Below is a small trained network, with its code and all its weights. Each question gives an input and a target symbol and asks what happens when units are switched off, that is, made to give their printed mean instead of their output.

import numpy as np


def w(rows, s, z=0):
    codes = np.array(rows[::2]) - 128.0
    scale = np.full(codes.shape[1], s)
    scale[-1] = z or s
    return codes * scale


def norm(h):
    return h / np.sqrt((h * h).mean(-1, keepdims=True) + 1e-5)


def f(y):
    return np.maximum(y, 0)


def softmax(a):
    e = np.exp(a - a.max(-1, keepdims=True))
    return e / e.sum(-1, keepdims=True)


def log_softmax(a):
    a = a - a.max(-1, keepdims=True)
    return a - np.log(np.exp(a).sum(-1, keepdims=True))


def net(x, mask):
    ids = ['ΓΦΩαβεη'.index(c) for c in x.split()]
    T = len(ids)
    res = E[ids] + P[:T]
    r = norm(res)
    for j in range(3):
        rows = slice(3 * j, 3 * j + 3)
        q, k, v = (r @ M[0][rows].T for M in (Q, K, V))
        z = softmax(np.where(np.tri(T) > 0, q @ k.T / 3**0.5, -1e9)) @ v
        o = O[0][rows]
        res = res + np.where(mask[j], z, o[:, -1]) @ o[:, :-1]
    y = f(norm(res) @ A[0][:, :-1].T + A[0][:, -1])
    res = res + np.where(mask[3:7], y, B[0][:, -1]) @ B[0][:, :-1]
    return log_softmax(norm(res)[-1] @ U[:, :-1].T + U[:, -1])


Q, K, V, O, A, B = {}, {}, {}, {}, {}, {}
E = w([
[85,146,180],'Γ',
[97,129,175],'Φ',
[170,231,136],'Ω',
[83,137,176],'α',
[203,227,123],'β',
[244,172,103],'ε',
[228,51,106],'η',
],0.011)
P = w([
[173,144,254],'0',
[94,148,192],'1',
[207,113,200],'2',
[84,154,162],'3',
[191,118,157],'4',
[63,161,138],'5',
[182,123,116],'6',
[64,156,101],'7',
[180,131,77],'8',
[51,147,75],'9',
],0.0091)
Q[0] = w([
[5,171,172],'h0',
[124,114,104],'h0',
[70,139,141],'h0',
[120,138,148],'h1',
[166,151,168],'h1',
[87,128,96],'h1',
[119,186,125],'h2',
[176,97,110],'h2',
[177,50,98],'h2',
],0.026)
K[0] = w([
[106,132,2],'h0',
[152,168,145],'h0',
[112,143,3],'h0',
[185,162,159],'h1',
[128,95,237],'h1',
[135,162,80],'h1',
[155,113,46],'h2',
[165,133,212],'h2',
[141,129,244],'h2',
],0.017)
V[0] = w([
[4,61,185],'h0',
[142,113,132],'h0',
[143,100,184],'h0',
[230,112,151],'h1',
[103,137,2],'h1',
[145,103,119],'h1',
[122,140,214],'h2',
[95,196,179],'h2',
[150,224,177],'h2',
],0.0057)
O[0] = w([
[28,69,16,146],'h0',
[105,118,132,129],'h0',
[21,151,105,169],'h0',
[62,40,86,169],'h1',
[59,254,213,2],'h1',
[108,142,113,119],'h1',
[68,174,30,190],'h2',
[105,195,96,173],'h2',
[151,212,72,190],'h2',
],0.0046,0.0071)
A[0] = w([
[110,141,1,2],'n0',
[182,82,31,130],'n1',
[49,196,95,96],'n2',
[178,235,137,5],'n3',
],0.0087,0.0062)
B[0] = w([
[147,83,254,173],'n0',
[64,144,208,253],'n1',
[173,140,59,188],'n2',
[21,12,169,146],'n3',
],0.0089,0.0055)
U = w([
[248,127,95,191],'Γ',
[92,56,11,130],'Φ',
[145,199,76,148],'Ω',
[214,17,29,254],'α',
[183,224,141,155],'β',
[132,245,254,56],'ε',
[8,44,228,56],'η',
],0.0097,0.0073)

Each question gives the input, a string of symbols that net reads in full, and the target symbol t.
The units are the heads (3 rows each of Q, K, V and O) and the neurons (one row each of A and B). Each row of codes is followed by its name. A weight is (code - 128) times the scale printed after its matrix; where a second scale follows, it is the last column's (O, A, B and U).
mask holds one flag per unit, heads first, then neurons. A switched-off unit (its flag False) gives its mean, the last column of its rows in O or B, instead of its output. The means were averaged over made-up inputs and are rounded, as every weight is.
A unit's drop is (log p(t) with every unit on - log p(t) with that unit switched off) / (log p(t) with every unit on - log p(t) with every unit switched off).
The circuit of an input: a set's keep is (log p(t) with only the set's units on - log p(t) with every unit switched off) / (log p(t) with every unit on - log p(t) with every unit switched off). Starting from all 7 units, units are removed one at a time, each time the one whose removal leaves the highest keep (on an exact tie, the one counted first), for as long as the keep stays at least 0.8.
circuit, biggest first: the units of the circuit, biggest drop first
top k neurons: the k neurons with the biggest drops, biggest first
which heads matter: for each layer, one digit per head in row order, 1 if its drop is at least 0.15 and else 0, layers parted by /
input η Γ Φ η Φ ε Φ α, target ε: circuit, biggest first -> [h0]
input Γ Γ α Φ Ω α ε Γ, target ε: which heads matter -> 101
input α ε Γ, target Γ: circuit, biggest first -> [h0 n1]
input Γ α Φ η Φ β, target η: circuit, biggest first -> [n3 h2]
input Φ η Γ, target α: which heads matter -> 010
input Ω Φ ε β α Φ Φ β Γ Φ, target β: which heads matter -> 110
input Γ Γ β β Φ ε ε β Φ, target η: which heads matter -> 000
input ε Φ Φ α Φ α α η Γ, target α: which heads matter -> 101
input α Φ β η α ε, target η: circuit, biggest first -> [n1 h0 h2]
input Γ Γ α Φ ε Φ Γ Φ Φ η, target η: top 2 neurons -> [n0 n1]
input Φ Φ η ε Φ ε Φ Φ, target ε: which heads matter -> 111
input Φ η Φ α Ω, target ε: circuit, biggest first -> [n1 h1 h0 n2]
input ε Φ ε Φ Φ Γ, target Φ: circuit, biggest first -> [n1 n2]
input η Φ α α ε Φ Φ Φ Ω Φ, target Ω: circuit, biggest first -> [h1 n2 n1 h0]
input Ω Ω Φ Γ α Ω Γ ε Γ, target Γ: circuit, biggest first -> [h0]
input β Φ Φ Γ Ω α Γ ε, target ε: circuit, biggest first -> [n1 n0]
input α Φ η Ω η Ω Γ Γ, target Ω: circuit, biggest first -> [h1 n2 n1]
input Φ Φ Ω Γ η Φ η ε, target η: circuit, biggest first -> [h2 n1]
input Γ η Ω Φ Φ Φ Φ Φ Γ, target η: top 2 neurons -> [n1 n0]
input Γ Γ Γ η α, target α: top 2 neurons -> [n1 n0]
input ε η α, target α: which heads matter -> 010
input Φ Γ α Φ β Φ, target β: which heads matter -> 100
